What each symbol does to the elements:
FM: m>DS, e>PM, j>HF, a>ZN, x>JZ
SJ: m>PG, e>JT, j>MQ, a>DL, x>HJ
QC: m>HJ, e>GR, j>FZ, a>LZ, x>FG
LM: m>TL, e>MS, j>CM, a>TG, x>LT
RD: m>RQ, e>QL, j>JH, a>CG, x>TL
FF: m>JT, e>DL, j>FG, a>JR, x>GR
RQ: m>MS, e>TG, j>JD, a>NL, x>RD
QP: m>DZ, e>CF, j>ZP, a>LG, x>CD
HJ: m>SJ, e>FF, j>DM, a>HN, x>QC
PM: m>TB, e>FH, j>ZG, a>PJ, x>TD
ZR: m>CH, e>DG, j>DC, a>DM, x>HC
QF: m>DR, e>JZ, j>QL, a>HH, x>HF
FG: m>QC, e>PG, j>ZC, a>JT, x>ZM
DG: m>ZC, e>MQ, j>BN, a>FG, x>LC
QM: m>CD, e>JL, j>JR, a>JH, x>GN
DL: m>PF, e>CT, j>PG, a>QD, x>HN
LT: m>LM, e>RQ, j>JL, a>QL, x>LG
BR: m>LC, e>FZ, j>TC, a>MF, x>CH
GR: m>FF, e>HN, j>ZM, a>HT, x>PG
JT: m>LZ, e>PF, j>QC, a>CT, x>FF
QB: m>TM, e>TC, j>ZN, a>HC, x>QR
ZQ: m>QL, e>CG, j>LT, a>QF, x>MS
CT: m>ZP, e>GN, j>LZ, a>QP, x>JR
GB: m>ZG, e>DS, j>TZ, a>PM, x>DR
TC: m>PC, e>ZR, j>PJ, a>LC, x>BH
TM: m>DC, e>PC, j>FH, a>ZR, x>QB
HN: m>DL, e>JR, j>SJ, a>ZJ, x>LZ
TD: m>PM, e>ZN, j>GB, a>MJ, x>HH
HH: m>TD, e>PQ, j>DR, a>TR, x>DS
JR: m>CT, e>QD, j>JT, a>CD, x>HT
HF: m>QF, e>ZG, j>ZQ, a>DS, x>NL
HT: m>JR, e>ZJ, j>FF, a>QM, x>PF
DM: m>MQ, e>FG, j>CH, a>SJ, x>FZ
TL: m>RD, e>ZQ, j>CF, a>TZ, x>LM
JD: m>LG, e>TL, j>QP, a>MS, x>JH
LG: m>LT, e>RD, j>DZ, a>ZQ, x>JD
CF: m>JH, e>LT, j>QM, a>RD, x>CM
GN: m>QM, e>DZ, j>HT, a>CF, x>QD
PF: m>HT, e>ZP, j>GR, a>GN, x>DL
HC: m>ZR, e>LC, j>TM, a>FZ, x>BN
ZM: m>FG, e>SJ, j>DG, a>FF, x>MF
QD: m>GN, e>QP, j>PF, a>CM, x>ZJ
ZC: m>FZ, e>MF, j>HC, a>QC, x>DG
TZ: m>CG, e>QF, j>RD, a>ZG, x>TG
ZN: m>FH, e>PJ, j>DS, a>TM, x>PQ
MS: m>ZQ, e>TZ, j>LG, a>HF, x>RQ
MF: m>ZM, e>HJ, j>LC, a>GR, x>MQ
ZJ: m>QD, e>CD, j>DL, a>JL, x>ZP
FH: m>TR, e>QR, j>HH, a>DC, x>ZN
JL: m>CM, e>JD, j>QD, a>LM, x>DZ
JZ: m>FM, e>TD, j>NL, a>PQ, x>ZG
CM: m>CF, e>LG, j>GN, a>TL, x>JL
ZP: m>ZJ, e>QM, j>HN, a>DZ, x>CT
BN: m>HC, e>BR, j>QB, a>ZC, x>PC
MQ: m>MF, e>QC, j>BR, a>PG, x>DM
NL: m>HF, e>GB, j>MS, a>FM, x>CG
PQ: m>ZN, e>MJ, j>FM, a>QB, x>TB
DS: m>HH, e>TB, j>QF, a>FH, x>FM
DR: m>GB, e>FM, j>TG, a>TD, x>QF
BH: m>TC, e>HC, j>MJ, a>BR, x>DC
CD: m>QP, e>CM, j>CT, a>JD, x>QM
LZ: m>HN, e>HT, j>HJ, a>ZP, x>JT
PJ: m>QR, e>DC, j>TB, a>PC, x>MJ
CH: m>BR, e>ZC, j>BH, a>MQ, x>ZR
FZ: m>DM, e>ZM, j>ZR, a>HJ, x>ZC
TB: m>PQ, e>TR, j>JZ, a>QR, x>PM
PC: m>BN, e>CH, j>QR, a>DG, x>TC
PG: m>GR, e>LZ, j>MF, a>PF, x>SJ
CG: m>NL, e>DR, j>RQ, a>JZ, x>TZ
TR: m>MJ, e>QB, j>TD, a>BH, x>FH
QR: m>QB, e>BH, j>PQ, a>BN, x>PJ
JH: m>JD, e>LM, j>CD, a>RQ, x>CF
TG: m>TZ, e>HF, j>TL, a>GB, x>QL
QL: m>TG, e>NL, j>LM, a>DR, x>ZQ
DZ: m>JL, e>JH, j>ZJ, a>LT, x>QP
MJ: m>PJ, e>TM, j>PM, a>TC, x>TR
ZG: m>JZ, e>HH, j>CG, a>TB, x>GB
LC: m>DG, e>DM, j>PC, a>ZM, x>BR
DC: m>BH, e>BN, j>TR, a>CH, x>TM

In the rows, 63 means zero.

The rows follow the links: the fewer symbols apart two elements are, the more alike their rows tend to be.

Each row is also shifted at random along 4 hidden directions that mean nothing.

Name the element of each row.
[  70   65   55   54   68   61   55   64   60   78   72   48   57   73   66   56   58   67   57   75   64   66   60   72   65   51   59   61   53   67   59   63   65   75   64   61   57   68   66   66   76   63   58   56   66   69   74   70   63] -> HH
[  13   67   54   51   70   58   56   66   62   83   68   57   55   74   68   54   56   65   54   76   69   68   59   77   61   50   56   59   50   67   56   63   60   80   60   65   55   67   68   67   75   64   59   57   68   67   81   72   62] -> DS
[  88   61   68   70   61   65   67   50   57   48   69   64   78   53   61   62   70   70   74   54   51   66   63   52   64   68   67   72   65   66   67   59   64   59   72   65   65   70   64   46   58   63   61   62   65   65   52   52   59] -> FZ
[  64   65   61   62   73   59   65   51   53   92   74   59   72   62   68   54   56   74   68   84   53   68   60   63   70   59   66   67   55   66   60   62   63   71   67   69   58   73   65   47   71   63   54   57   70   68   62   57   60] -> TC
[  39   64   56   53   69   68   58   72   65   70   64   35   50   74   67   58   72   59   52   79   70   61   68   77   82   50   61   58   56   64   61   65   66   72   57   55   61   61   60   77   80   61   63   61   65   66   78   74   69] -> NL
[  90   64   56   57   57   54   52   72   65   60   68   80   52   77   63   66   49   62   55   48   72   67   52   68   34   59   53   57   58   67   57   63   59   71   64   65   57   64   72   73   58   67   63   60   61   64   74   75   58] -> DR
[   1   61   65   65   57   62   61   76   70   60   49   49   55   62   57   67   43   53   56   54   75   59   70   68   46   65   62   58   69   57   72   67   77   60   55   56   64   53   56   78   69   67   71   68   55   58   68   70   68] -> JL
[  51   63   63   63   60   63   61   50   56   46   72   48   74   58   60   54   63   73   69   51   52   69   62   59   58   58   62   72   56   68   68   57   70   69   72   62   60   72   68   47   68   64   58   56   67   68   62   58   59] -> HC
[  84   64   55   54   63   64   55   69   63   54   70   47   54   74   64   59   69   64   55   61   67   64   61   71   65   52   58   60   54   68   62   62   65   72   65   57   59   66   67   72   71   63   61   58   64   67   75   73   64] -> ZG
[  39   61   66   67   66   67   65   75   68   83   52   41   54   63   62   67   51   54   57   80   71   55   74   68   71   65   68   57   70   55   69   69   76   57   52   55   67   54   49   78   77   64   70   69   57   59   63   68   74] -> CM
[  62   63   69   70   65   60   70   52   57   76   64   70   77   53   62   62   53   69   73   68   53   65   64   54   61   70   69   68   66   62   65   62   66   59   67   70   65   67   61   47   61   65   61   65   64   63   51   52   61] -> MF
[  47   61   69   71   65   70   72   52   60   58   63   43   77   50   60   60   72   66   72   69   52   61   73   55   82   67   72   69   66   61   72   61   71   57   66   58   68   65   56   51   69   61   63   65   65   64   52   51   66] -> QC
[  69   65   58   57   61   57   56   57   57   58   75   69   66   69   64   57   57   72   62   52   60   71   53   65   46   56   56   66   53   70   59   59   60   75   71   67   56   72   73   56   62   66   57   55   67   68   70   65   56] -> MJ
[  73   63   70   74   66   56   70   54   57   92   64   79   75   51   61   65   35   68   74   70   54   65   62   52   47   75   68   66   70   59   65   65   68   56   65   73   64   66   59   48   58   67   62   66   61   62   47   51   60] -> FG
[  71   62   72   73   57   63   69   59   64   50   58   79   73   52   58   70   61   62   72   47   60   63   64   52   53   76   66   68   74   60   68   62   64   53   67   66   68   61   62   56   50   65   67   68   59   59   49   54   61] -> FF
[  63   60   62   60   54   70   59   77   72   32   55   46   51   68   58   69   72   54   54   44   74   59   68   67   60   62   60   59   67   61   70   64   71   59   59   50   67   55   61   81   65   63   71   65   57   60   69   72   69] -> LT
[  73   62   72   72   57   63   71   60   66   50   56   86   71   53   60   72   65   61   71   48   62   61   64   53   55   78   67   66   74   61   66   64   60   51   65   68   69   60   63   58   46   63   67   71   60   57   50   56   61] -> LZ
[  71   63   63   65   65   60   63   77   68   93   55   65   50   68   64   71   42   54   57   78   73   57   65   68   57   67   64   54   69   57   62   71   67   58   53   63   64   54   55   79   67   65   67   69   55   59   64   70   69] -> LG
[  70   67   56   53   62   63   59   58   61   37   74   79   64   72   68   57   90   70   62   49   62   70   54   67   67   54   55   66   52   72   54   57   47   75   72   68   59   70   77   58   55   60   58   56   72   68   74   67   56] -> FH
[  64   63   55   54   66   62   55   69   64   71   68   50   52   75   66   59   60   63   54   71   69   64   61   73   62   52   59   59   54   66   60   63   65   73   61   60   58   64   65   73   74   64   61   59   63   67   77   73   65] -> GB
[  82   65   55   55   73   65   58   61   58   82   74   45   58   72   70   54   72   68   59   87   60   65   63   72   85   50   64   61   52   68   58   62   61   74   63   61   59   70   64   63   79   60   57   56   69   69   72   67   66] -> PM
[  59   63   59   59   59   61   55   77   69   60   59   56   49   73   61   66   53   56   53   57   75   62   62   70   49   59   58   56   63   62   64   65   68   66   57   57   61   57   63   80   67   65   67   63   58   62   73   75   66] -> ZQ
[  50   63   58   59   66   59   57   54   55   73   75   44   68   66   63   52   49   73   63   66   57   70   59   65   56   53   60   67   52   67   64   59   70   75   69   63   56   73   67   53   75   66   56   54   67   69   69   63   60] -> QR
[  89   58   72   75   61   65   69   56   59   66   63   43   75   50   56   65   49   65   73   64   53   61   71   50   62   71   73   69   71   59   75   64   80   52   66   59   68   65   53   52   69   65   63   66   59   62   46   51   66] -> SJ
[  63   62   67   68   65   66   68   49   56   57   69   52   77   53   61   58   67   71   73   63   51   66   66   55   71   64   68   72   62   65   68   59   67   62   70   63   65   70   63   46   66   63   60   61   67   66   54   53   61] -> ZC
[  67   63   56   54   62   65   55   71   66   52   66   48   52   75   64   60   70   61   53   60   70   63   62   72   64   52   58   59   56   66   62   62   64   71   62   56   60   63   66   75   70   63   63   59   63   65   77   75   64] -> QF
[  65   66   61   59   67   65   65   77   72   75   55   85   52   71   69   71   75   54   56   75   75   58   63   71   75   66   62   55   67   61   54   69   49   61   55   67   65   54   62   81   55   60   68   70   62   60   68   71   67] -> LM
[  91   66   62   63   65   54   62   78   69   97   56  103   50   73   68   75   44   56   57   72   76   60   55   68   46   72   60   53   69   60   53   72   53   60   54   74   62   55   63   79   51   67   67   69   58   59   66   72   62] -> TL
[  75   61   65   64   55   65   61   49   58   22   73   60   76   58   58   58   75   72   70   35   53   70   59   54   54   61   61   74   58   70   68   54   64   66   76   62   62   72   72   46   57   63   59   58   68   67   60   57   56] -> ZR
[ 105   60   67   70   57   61   64   50   57   47   72   65   77   55   58   62   58   72   73   46   51   67   60   50   50   67   65   72   64   66   68   59   68   60   74   66   64   71   67   46   58   66   59   61   62   65   51   53   57] -> DG

Where do the symbols, taken in turn from left to right, take each start?
Answers are names.
[  68   66   59   58   71   60   63   52   57   76   75   73   69   66   70   55   71   73   67   75   55   68   57   65   73   59   62   67   54   69   55   60   52   72   69   72   58   73   71   51   62   61   56   58   71   69   66   59   58]
x m j: FH
[  54   65   56   55   67   63   57   72   65   75   65   52   50   75   67   60   63   60   53   75   72   63   63   75   68   53   59   57   56   64   59   66   63   72   58   60   59   62   63   76   74   63   62   59   63   66   77   74   67]
m m m m: ZG
[  57   64   64   64   67   64   64   76   70   87   54   61   52   67   65   69   54   54   57   80   73   56   68   69   68   66   66   55   69   57   62   70   66   58   53   61   66   55   55   79   68   64   68   70   58   59   65   69   71]
j e j e: JL
[  82   62   65   68   65   61   64   49   55   71   73   55   76   57   61   57   52   72   72   65   51   68   62   56   58   63   66   70   60   65   67   61   70   65   71   66   61   72   64   45   67   65   56   58   66   67   55   54   60]
j x x m m: BH
[  30   61   70   71   69   71   73   65   66   78   52   40   66   53   62   65   64   57   66   84   62   56   78   62   87   68   74   63   72   55   71   68   73   53   56   57   71   56   49   66   74   61   68   70   61   60   54   58   73]
j j j x e: MF
[  55   61   58   57   51   64   51   76   69   28   60   46   50   73   56   66   60   57   51   35   75   64   62   70   41   56   54   59   61   66   69   63   72   67   61   51   61   58   66   80   65   66   68   60   57   62   76   77   65]
x e x a: ZG
[  95   62   61   60   57   65   58   77   71   50   60   63   50   72   61   71   66   56   55   53   74   59   62   67   57   62   60   57   66   63   63   66   63   61   59   58   64   57   63   81   60   64   67   65   57   61   69   73   65]
e m j: RD
[  96   61   59   61   64   61   56   55   55   65   78   34   66   66   61   54   52   72   64   65   54   68   61   62   59   52   62   67   53   69   67   59   75   71   71   58   58   73   65   54   78   65   55   53   65   71   65   63   62]
j a e e x: BN
[  87   62   60   59   55   68   56   76   70   35   61   53   50   73   60   69   75   56   54   47   74   60   64   68   61   59   58   59   64   65   65   63   66   63   61   53   65   57   63   81   63   63   68   64   58   62   71   74   66]
e j x j: CF
[  56   64   55   55   66   59   55   59   58   65   74   52   62   70   65   53   60   70   59   65   61   69   58   69   59   51   58   65   51   69   60   60   64   76   67   63   56   71   70   59   72   64   57   54   67   69   73   67   60]
a e j a: BN
[  72   64   57   57   65   60   57   57   58   64   75   58   64   69   65   55   62   71   61   63   59   69   57   67   59   53   58   65   52   70   60   59   62   75   69   65   57   72   70   57   69   64   56   55   68   69   71   65   58]
x x x m: ZN
[  87   60   66   69   59   60   63   50   55   56   71   53   76   55   58   59   49   72   72   53   51   68   62   53   49   65   66   71   62   65   70   59   73   62   72   63   62   72   64   45   65   66   59   59   63   66   54   54   59]
a x j e: DM
[  47   68   56   54   69   62   61   74   69   77   61   79   49   76   71   65   74   58   53   76   75   62   60   76   73   58   58   55   59   64   51   67   49   70   56   67   60   59   66   78   62   61   64   64   65   63   76   74   64]
x x x: ZQ
[  69   64   60   61   68   63   62   77   68   87   57   62   49   71   66   68   57   55   55   80   73   58   65   71   68   62   64   55   65   60   59   70   63   62   54   61   63   56   58   80   69   63   66   67   60   61   69   71   69]
e e j: MS
[  81   63   57   58   63   60   54   74   65   78   65   50   50   74   63   64   46   60   53   69   71   62   62   71   53   57   59   56   60   63   63   66   70   68   58   58   59   61   62   77   73   66   62   60   59   64   72   74   66]
x a m a: PQ
[ 102   66   55   56   71   62   59   63   60   80   75   59   57   74   70   58   70   68   60   80   61   65   59   70   76   54   62   61   54   68   55   63   57   73   64   65   59   69   67   65   71   62   57   57   68   68   71   67   63]
j x e m e: TB
[  69   59   72   74   56   64   68   62   64   55   56   60   70   52   55   69   50   60   69   50   60   61   68   53   50   74   68   66   74   58   73   65   75   51   64   61   69   60   57   59   59   66   68   68   56   59   50   56   65]
j j j: BR
[  57   62   64   65   66   67   65   76   70   79   54   49   53   65   63   69   59   54   57   79   72   55   71   68   74   65   67   57   70   57   66   70   69   57   54   57   66   54   53   80   72   63   68   69   58   60   64   68   72]
j m x: CD
